Below is a small trained network, with its code and all its weights. Each question gives an input and a target symbol and asks what happens when units are switched off, that is, made to give their printed mean instead of their output.

import numpy as np


def w(rows, s, z=0):
    codes = np.array(rows[::2]) - 128.0
    scale = np.full(codes.shape[1], s)
    scale[-1] = z or s
    return codes * scale


def f(y):
    return np.maximum(y, 0)


def softmax(a):
    e = np.exp(a - a.max(-1, keepdims=True))
    return e / e.sum(-1, keepdims=True)


def log_softmax(a):
    a = a - a.max(-1, keepdims=True)
    return a - np.log(np.exp(a).sum(-1, keepdims=True))


def net(x, mask):
    ids = ['αγδεηλμξσφ'.index(c) for c in x.split()]
    T = len(ids)
    res = E[ids] + P[:T]
    r = res
    for j in range(2):
        rows = slice(3 * j, 3 * j + 3)
        q, k, v = (r @ M[0][rows].T for M in (Q, K, V))
        z = softmax(np.where(np.tri(T) > 0, q @ k.T / 3**0.5, -1e9)) @ v
        o = O[0][rows]
        res = res + np.where(mask[j], z, o[:, -1]) @ o[:, :-1]
    y = f(res @ A[0][:, :-1].T + A[0][:, -1])
    res = res + np.where(mask[2:18], y, B[0][:, -1]) @ B[0][:, :-1]
    return log_softmax(res[-1] @ U[:, :-1].T + U[:, -1])


Q, K, V, O, A, B = {}, {}, {}, {}, {}, {}
E = w([
[171,39,77],'α',
[141,8,177],'γ',
[69,71,155],'δ',
[154,99,121],'ε',
[170,37,200],'η',
[20,182,219],'λ',
[93,214,210],'μ',
[225,99,169],'ξ',
[155,137,222],'σ',
[178,202,119],'φ',
],0.012)
P = w([
[171,11,179],'0',
[194,212,156],'1',
[183,183,180],'2',
[116,190,117],'3',
[142,196,143],'4',
[140,191,145],'5',
[144,203,155],'6',
],0.011)
Q[0] = w([
[182,85,255],'head 0',
[147,184,178],'head 0',
[102,134,42],'head 0',
[215,60,151],'head 1',
[134,77,179],'head 1',
[153,116,166],'head 1',
],0.011)
K[0] = w([
[106,67,176],'head 0',
[147,50,147],'head 0',
[161,178,77],'head 0',
[179,29,122],'head 1',
[76,6,139],'head 1',
[128,90,184],'head 1',
],0.012)
V[0] = w([
[58,67,140],'head 0',
[7,140,186],'head 0',
[129,77,78],'head 0',
[163,163,45],'head 1',
[162,49,68],'head 1',
[168,147,174],'head 1',
],0.012)
O[0] = w([
[130,176,31,185],'head 0',
[213,113,2,3],'head 0',
[66,228,110,181],'head 0',
[141,190,206,17],'head 1',
[23,127,129,211],'head 1',
[169,64,166,214],'head 1',
],0.009,0.0063)
A[0] = w([
[110,186,90,80],'neuron 0',
[112,82,116,26],'neuron 1',
[120,73,60,140],'neuron 2',
[147,210,128,89],'neuron 3',
[93,137,117,236],'neuron 4',
[125,94,121,9],'neuron 5',
[94,131,194,93],'neuron 6',
[90,141,187,105],'neuron 7',
[137,80,154,208],'neuron 8',
[180,93,156,11],'neuron 9',
[127,108,158,83],'neuron 10',
[131,224,150,73],'neuron 11',
[93,131,94,1],'neuron 12',
[126,144,107,11],'neuron 13',
[92,135,205,137],'neuron 14',
[140,138,8,55],'neuron 15',
],0.013,0.0056)
B[0] = w([
[114,189,135,148],'neuron 0',
[163,131,159,142],'neuron 1',
[147,234,154,170],'neuron 2',
[45,92,108,169],'neuron 3',
[53,197,114,196],'neuron 4',
[80,231,212,132],'neuron 5',
[189,43,88,218],'neuron 6',
[152,46,103,219],'neuron 7',
[131,242,138,197],'neuron 8',
[144,254,208,153],'neuron 9',
[183,110,160,149],'neuron 10',
[57,75,84,190],'neuron 11',
[132,144,60,137],'neuron 12',
[126,143,99,128],'neuron 13',
[163,40,140,247],'neuron 14',
[170,66,43,153],'neuron 15',
],0.0069,0.012)
U = w([
[32,10,106,149],'α',
[23,179,93,184],'γ',
[141,98,19,154],'δ',
[115,63,113,140],'ε',
[25,167,209,170],'η',
[233,71,42,46],'λ',
[195,184,157,132],'μ',
[175,2,139,115],'ξ',
[143,181,185,154],'σ',
[206,63,206,2],'φ',
],0.0064,0.0053)

Each question gives the input, a string of symbols that net reads in full, and the target symbol t.
The units are the heads (3 rows each of Q, K, V and O) and the neurons (one row each of A and B). Each row of codes is followed by its name. A weight is (code - 128) times the scale printed after its matrix; where a second scale follows, it is the last column's (O, A, B and U).
mask holds one flag per unit, heads first, then neurons. A switched-off unit (its flag False) gives its mean, the last column of its rows in O or B, instead of its output. The means were averaged over made-up inputs and are rounded, as every weight is.
A unit's drop is (log p(t) with every unit on - log p(t) with that unit switched off) / (log p(t) with every unit on - log p(t) with every unit switched off).
The circuit of an input: a set's keep is (log p(t) with only the set's units on - log p(t) with every unit switched off) / (log p(t) with every unit on - log p(t) with every unit switched off). Starting from the 12 units with the biggest drops (on a tie, the unit counted first), units are removed one at a time, each time the one whose removal leaves the highest keep (on an exact tie, the one counted first), for as long as the keep stays at least 0.8.
circuit, biggest first: the units of the circuit, biggest drop first
top k neurons: the k neurons with the biggest drops, biggest first
which heads matter: for each layer, one digit per head in row order, 1 if its drop is at least 0.15 and else 0, layers parted by /
drop when u is switched off: that unit's drop, to one decimal
input λ ξ μ α φ γ, target λ: which heads matter -> 10
input λ λ α, target λ: which heads matter -> 10
input δ δ η, target δ: circuit, biggest first -> (head 0; head 1)
input δ ξ λ ξ, target δ: circuit, biggest first -> (head 0; neuron 14)
input δ ξ μ, target δ: which heads matter -> 11
input ξ φ γ ξ σ, target ξ: which heads matter -> 10
input δ ξ ξ μ α ξ, target δ: which heads matter -> 10
input α ξ γ ε, target ξ: which heads matter -> 11
input ξ ξ δ, target ξ: which heads matter -> 10
input α γ μ ξ ξ α σ, target α: which heads matter -> 10
input α ξ μ μ α α ξ, target α: which heads matter -> 11
input μ ξ λ γ σ ξ ξ, target μ: which heads matter -> 11
input φ γ ξ μ, target φ: which heads matter -> 11
input δ α φ α σ ε λ, target δ: which heads matter -> 11
input ε σ η λ μ λ α, target μ: top neuron -> (neuron 2)
input η ξ σ γ, target γ: top neuron -> (neuron 14)
input α σ δ α ξ α λ, target α: top 2 neurons -> (neuron 11; neuron 3)
input δ σ ε γ α γ, target δ: drop when neuron 15 is switched off -> 0.4
input μ α ξ σ λ γ, target μ: drop when neuron 6 is switched off -> 0.0
input φ α ε σ, target φ: drop when head 1 is switched off -> 0.2
input α σ λ ε α λ, target α: top 3 neurons -> (neuron 11; neuron 3; neuron 8)
